arr =
[[110 106 151 153 151 113 157]
 [113 108 150 141 135 103 134]
 [112 112 127 126 124 120 109]
 [114 108 104 103 100 106 113]
 [140 152 122 123 119 145 156]
 [106 108 121 108 117 106 154]
 [100 101 117 108 109 100 111]
 [106 103 107 116 103 102 103]
 [134 134 121 143 130 132 108]
 [143 149 129 129 127 145 123]]
Counting starts at 1.
What is the entry in row 3 and column 1? 112
The bottom-right entry is 123
The entry in row 2 and column 3: 150
What is the entry directly above 120? 103
What is the entry directly above 104? 127
The entry in row 2 and column 1 is 113
What is the entry in row 1 and column 2? 106
What is the entry just right of 124? 120
The entry in the top-right corner is 157
What is the entry directly above 101? 108
The entry in the bottom-left corner: 143
The entry just right of 101: 117
What is the entry in row 1 and column 3? 151
The entry directly below 119 -> 117
What is the top-left entry? 110

m =
[[127 143 122 115 114 141 120 118 146 117 145 144 142]
 [111 121 129 147 147 124 138 128 120 140 121 120 121]
 [103 130 124 142 142 131 138 120 133 139 131 130 129]
 [114 124 143 130 130 124 133 152 124 128 124 126 119]
 [127 120 128 135 136 122 133 131 114 134 118 116 119]
 [124 121 129 131 131 122 131 135 116 131 118 117 120]
 [127 115 143 142 142 119 139 149 120 140 117 119 117]
 [106 121 145 118 117 125 122 151 125 121 123 126 122]
 [109 143 140 120 118 141 120 140 152 117 146 151 140]
 [145 120 120 128 127 120 129 116 115 128 116 115 121]
 [129 115 136 111 109 117 117 143 112 113 112 113 115]]
Rows and columns are numbered from 1.
Which number is the entry in row 1 and column 1? 127
Which number is the entry in row 3 and column 1? 103
The entry at row 2, column 1: 111
The entry just right of 103: 130
The entry directly below 103 -> 114
The bottom entry of the column that holds the smallest entry is 129
The entry in row 1 and column 2 -> 143
Which number is the entry in the bottom-right corner? 115
The entry in row 2 and column 3: 129
The entry at row 1, column 3 is 122
The entry in the top-right corner -> 142
The entry directly above the centre entry is 133
The entry just left of the centre entry: 122
Which number is the entry at row 2, column 2? 121
The entry directly below the centre entry is 139

Questions about the grid below.
1) Read off the entry in the top-right corner.
2) Read off the 2nd entry in reading order.
3) Read off the entry just left of the largest entry.
4) Read off the smallest entry in the last row.
5) Read off the bottom-left entry.
6) Read off the second largest entry.
7) Read off the 2nd entry on the diagonal from the top-right corner.
8) Read off the largest entry in the last row.
[[127 128 109 122 146 131 109 112 144 103 136 127 150 132]
 [127 128 140 124 142 124 117 118 112 143 134 127 144 123]
 [129 128 113 132 115 131 138 137 145 109 122 129 111 132]]
1) 132
2) 128
3) 127
4) 109
5) 129
6) 146
7) 144
8) 145

Questions about the grid below. Rows and columns are numbered from 1.
1) Give the top-left entry.
2) Give the entry at row 2, column 1.
3) Give the entry in row 1 and column 3.
4) Give the entry just right of the smallest entry.
5) Give the entry in the bottom-left corner.
6) Give the maximum.
7) Give the entry in row 1 and column 2.
[[127 130 125 130 124 129]
 [133 138 122 131 143 142]
 [132 136 123 130 140 140]
 [120 141 113 140 104 132]
 [141 121 134 135 133 113]
 [123 124 131 122 127 128]
 [128 129 128 128 129 129]
 [116 118 136 112 127 129]
 [126 132 124 131 122 129]]
1) 127
2) 133
3) 125
4) 132
5) 126
6) 143
7) 130

Questions about the row below.
1) Report the fourth-last entry.
2) Report the 3rd entry from the left.
3) Report the last entry.
4) Report the 3rd entry from the end.
[128 133 122 136 129 104 109 131 134 132 127]
1) 131
2) 122
3) 127
4) 134

grid =
[[108 118 130 106 121 107 103]
 [154 129 129 102 120 112 112]
 [122 117 113 121 124 148 125]
 [150 137 118 108 105 129 102]
 [118 140 115 153 152 112 132]
 [143 126 149 130 131 103 108]]
Counting starts at 1.
Read off the entry in the bottom-right corner.
A: 108
Read off the entry just left of 149.
A: 126
Read off the entry in row 1 and column 1.
A: 108
The top-right entry: 103
Read off the entry at row 2, column 2.
A: 129
The entry at row 2, column 1: 154
Read off the bottom-left entry.
A: 143
Read off the entry in row 1 and column 3.
A: 130
Read off the entry at row 3, column 1.
A: 122
Read off the entry in row 1 and column 2.
A: 118

Questions about the grid below. Rows and columns are numbered from 1.
1) The entry in the top-right corner?
2) The entry directly above the smallest entry?
3) The bottom-right entry?
4) The entry at row 1, column 2?
5) The entry in row 1 and column 3?
6) The entry in row 2 and column 1?
7) The bottom entry of the column that holds the largest entry?
8) The entry in row 3 and column 1?
[[126 123 122 113]
 [158 117 123 124]
 [115 124 119 128]
 [123 129 127 124]
 [124 111 140 117]]
1) 113
2) 129
3) 117
4) 123
5) 122
6) 158
7) 124
8) 115

Questions about the row below.
1) Report the 3rd entry from the left.
2) Report the entry just left of 124.
3) Report the first entry from the right.
[128 130 124 151]
1) 124
2) 130
3) 151
